Below are the code and all the weights of a small trained network. Each question names an input and a target symbol and asks about switching units off, where a switched-off unit gives its printed mean instead of its output.

import numpy as np


def w(rows, s, z=0):
    codes = np.array(rows[::2]) - 128.0
    scale = np.full(codes.shape[1], s)
    scale[-1] = z or s
    return codes * scale


def norm(h):
    return h / np.sqrt((h * h).mean(-1, keepdims=True) + 1e-5)


def f(y):
    return np.maximum(y, 0)


def softmax(a):
    e = np.exp(a - a.max(-1, keepdims=True))
    return e / e.sum(-1, keepdims=True)


def log_softmax(a):
    a = a - a.max(-1, keepdims=True)
    return a - np.log(np.exp(a).sum(-1, keepdims=True))


def net(x, mask):
    ids = ['βγδεζθλξπστψω'.index(c) for c in x.split()]
    T = len(ids)
    res = E[ids] + P[:T]
    r = norm(res)
    for j in range(3):
        rows = slice(3 * j, 3 * j + 3)
        q, k, v = (r @ M[0][rows].T for M in (Q, K, V))
        z = softmax(np.where(np.tri(T) > 0, q @ k.T / 3**0.5, -1e9)) @ v
        o = O[0][rows]
        res = res + np.where(mask[j], z, o[:, -1]) @ o[:, :-1]
    y = f(norm(res) @ A[0][:, :-1].T + A[0][:, -1])
    res = res + np.where(mask[3:11], y, B[0][:, -1]) @ B[0][:, :-1]
    return log_softmax(norm(res)[-1] @ U[:, :-1].T + U[:, -1])


Q, K, V, O, A, B = {}, {}, {}, {}, {}, {}
E = w([
[176,94,123,98,141,152,82,177,79,130,183],'β',
[80,71,119,117,90,113,74,173,73,112,138],'γ',
[112,135,123,95,164,71,34,226,96,86,139],'δ',
[159,161,64,101,190,111,125,164,130,90,115],'ε',
[86,94,97,99,154,120,94,109,95,96,122],'ζ',
[122,134,96,124,121,67,112,162,86,148,137],'θ',
[101,56,175,79,168,111,149,190,96,142,106],'λ',
[116,125,159,145,192,118,125,150,97,135,127],'ξ',
[123,148,150,74,116,184,136,170,43,95,32],'π',
[98,160,107,147,173,134,82,129,81,89,155],'σ',
[119,198,167,32,63,38,120,36,176,66,159],'τ',
[113,119,131,70,153,136,2,154,81,175,122],'ψ',
[51,136,124,101,221,152,117,141,104,112,132],'ω',
],0.0097)
P = w([
[183,129,154,203,42,141,203,60,232,177,110],'0',
[117,133,153,172,158,181,94,163,98,110,231],'1',
[112,133,169,188,182,144,95,153,83,140,232],'2',
[133,115,140,174,191,145,69,145,73,103,217],'3',
[118,141,80,151,193,125,78,152,78,89,171],'4',
[125,123,90,91,184,196,63,127,72,153,182],'5',
[72,97,132,121,232,182,96,142,90,146,188],'6',
[44,147,126,91,232,176,92,122,61,154,141],'7',
[3,126,128,97,212,178,59,108,31,101,121],'8',
],0.0043)
Q[0] = w([
[186,121,141,177,65,103,216,49,226,147,78],'head 0',
[147,94,137,188,136,126,156,95,169,163,86],'head 0',
[93,93,125,89,154,117,85,147,100,149,109],'head 0',
[125,128,153,122,178,181,115,178,38,99,67],'head 1',
[101,104,128,46,203,60,76,176,88,65,177],'head 1',
[88,121,82,66,197,140,121,135,88,104,125],'head 1',
[126,123,183,36,120,116,118,144,138,175,105],'head 2',
[82,144,109,63,207,121,81,183,78,151,182],'head 2',
[151,94,110,172,61,106,205,124,255,185,139],'head 2',
],0.0061)
K[0] = w([
[69,128,98,149,205,179,48,255,33,105,83],'head 0',
[97,97,79,209,178,157,142,227,90,210,159],'head 0',
[155,141,204,133,154,86,141,44,138,145,154],'head 0',
[147,153,166,155,65,51,115,81,251,133,187],'head 1',
[178,189,184,194,4,109,141,81,217,98,6],'head 1',
[146,145,154,154,128,116,212,51,224,217,75],'head 1',
[136,142,195,86,141,153,186,129,136,134,79],'head 2',
[139,124,140,136,92,101,155,12,220,125,145],'head 2',
[92,57,58,159,195,191,134,166,56,133,145],'head 2',
],0.0052)
V[0] = w([
[193,122,96,1,65,97,124,95,102,93,110],'head 0',
[93,217,179,56,117,168,90,32,113,47,75],'head 0',
[76,74,162,25,159,58,161,89,188,150,88],'head 0',
[197,159,124,101,203,130,57,116,184,198,145],'head 1',
[179,118,196,216,120,134,168,63,120,206,102],'head 1',
[188,196,145,157,114,34,153,159,157,132,41],'head 1',
[103,148,84,178,63,31,49,84,87,179,131],'head 2',
[141,139,29,207,146,135,165,47,158,94,168],'head 2',
[101,215,131,115,127,118,149,159,129,167,148],'head 2',
],0.0072)
O[0] = w([
[38,106,122,114,138,106,208,116,89,160,174,143],'head 0',
[60,184,193,175,255,28,163,97,179,173,99,234],'head 0',
[118,204,52,78,153,167,114,7,130,149,150,128],'head 0',
[124,164,97,140,161,112,88,155,68,195,67,85],'head 1',
[221,146,160,132,114,45,162,63,45,198,137,235],'head 1',
[100,196,158,91,38,82,102,183,138,166,158,203],'head 1',
[161,109,147,22,166,81,167,198,131,138,106,151],'head 2',
[111,85,190,117,77,131,130,70,69,90,47,3],'head 2',
[115,127,101,129,129,47,62,151,154,128,132,121],'head 2',
],0.0071,0.0041)
A[0] = w([
[180,122,106,167,91,143,88,157,71,159,121,242],'neuron 0',
[111,204,175,161,129,2,165,100,207,84,236,235],'neuron 1',
[127,68,133,82,123,157,164,115,176,45,162,3],'neuron 2',
[93,140,125,143,84,118,119,167,142,141,163,166],'neuron 3',
[136,130,134,124,163,144,139,94,104,126,116,112],'neuron 4',
[104,112,144,128,56,161,125,143,121,157,127,168],'neuron 5',
[103,201,48,116,102,199,83,117,182,183,206,187],'neuron 6',
[151,138,137,197,150,97,53,59,143,135,70,216],'neuron 7',
],0.0083,0.0014)
B[0] = w([
[63,106,84,166,173,123,182,78,155,150,110,176],'neuron 0',
[125,59,175,197,122,57,170,125,147,164,209,252],'neuron 1',
[158,104,184,111,155,173,107,93,214,255,108,145],'neuron 2',
[93,191,181,126,90,147,108,105,184,89,124,161],'neuron 3',
[104,156,93,74,78,79,105,98,172,110,107,148],'neuron 4',
[72,141,124,188,148,132,128,89,171,134,119,144],'neuron 5',
[122,147,140,120,117,85,200,173,131,53,113,187],'neuron 6',
[165,123,138,158,181,164,93,143,202,99,173,165],'neuron 7',
],0.0076,0.011)
U = w([
[116,43,56,193,132,178,156,161,78,117,115,108],'β',
[180,69,159,63,140,221,164,158,194,134,165,52],'γ',
[82,172,123,108,110,165,115,255,192,64,129,78],'δ',
[29,193,133,159,78,139,90,112,110,145,46,163],'ε',
[115,149,154,52,165,146,176,30,103,114,71,125],'ζ',
[163,122,134,28,43,82,133,168,81,116,132,158],'θ',
[147,204,40,108,94,160,187,101,121,72,192,139],'λ',
[229,187,133,158,91,121,85,96,78,183,116,168],'ξ',
[109,140,175,178,137,68,158,124,166,162,210,182],'π',
[174,95,203,149,140,89,117,177,111,71,31,103],'σ',
[133,135,117,107,121,113,117,122,147,123,119,4],'τ',
[123,166,59,93,216,89,141,170,95,197,95,151],'ψ',
[149,157,108,193,195,188,65,105,202,87,115,153],'ω',
],0.0086,0.0018)

Each question gives the input, a string of symbols that net reads in full, and the target symbol t.
The units are the heads (3 rows each of Q, K, V and O) and the neurons (one row each of A and B). Each row of codes is followed by its name. A weight is (code - 128) times the scale printed after its matrix; where a second scale follows, it is the last column's (O, A, B and U).
mask holds one flag per unit, heads first, then neurons. A switched-off unit (its flag False) gives its mean, the last column of its rows in O or B, instead of its output. The means were averaged over made-up inputs and are rounded, as every weight is.
A unit's drop is (log p(t) with every unit on - log p(t) with that unit switched off) / (log p(t) with every unit on - log p(t) with every unit switched off).
The circuit of an input: a set's keep is (log p(t) with only the set's units on - log p(t) with every unit switched off) / (log p(t) with every unit on - log p(t) with every unit switched off). Starting from all 11 units, units are removed one at a time, each time the one whose removal leaves the highest keep (on an exact tie, the one counted first), for as long as the keep stays at least 0.8.
units of the circuit, in order: the units of the circuit, biggest drop first
heads that matter: for each layer, one digit per head in row order, 1 if its drop is at least 0.15 and else 0, layers parted by /
drop when u is switched off: that unit's drop, to one decimal
input γ π π σ ψ ξ ψ, target γ: units of the circuit, in order => (head 1; head 0)
input β ψ π γ λ ψ ψ ω σ, target β: units of the circuit, in order => (head 0; head 1)
input ψ π π π π ω β ψ, target ψ: units of the circuit, in order => (head 1)
input β ω ψ π λ π, target β: units of the circuit, in order => (head 0; head 1)
input γ θ ω ψ π, target γ: units of the circuit, in order => (head 1; neuron 2)
input ψ π λ π ζ, target ψ: heads that matter => 010
input ω θ σ σ π β, target ω: heads that matter => 000
input ψ β λ, target ψ: units of the circuit, in order => (head 1; neuron 1)
input ζ π ε σ, target ζ: heads that matter => 001
input ε ζ σ ξ, target ε: heads that matter => 011
input ω λ π β γ ω, target ω: heads that matter => 000
input ξ ω γ λ, target ξ: units of the circuit, in order => (head 1; head 0)
input β ω δ σ σ λ ξ, target β: heads that matter => 100
input δ π π ψ, target δ: units of the circuit, in order => (head 1)
input λ π ω δ ω λ, target λ: heads that matter => 100
input δ π ω θ ω γ, target δ: heads that matter => 000
input δ π ψ β γ ε, target δ: heads that matter => 010
input σ ω ε ξ ω, target σ: drop when head 0 is switched off => 0.3
input ζ π λ ψ π σ ε, target ζ: drop when head 2 is switched off => 0.4
input σ ε π ω λ π π δ ξ, target σ: units of the circuit, in order => (head 0)
input ψ ψ γ, target ψ: drop when head 1 is switched off => 0.7
input ψ π π δ, target ψ: drop when head 1 is switched off => 0.7
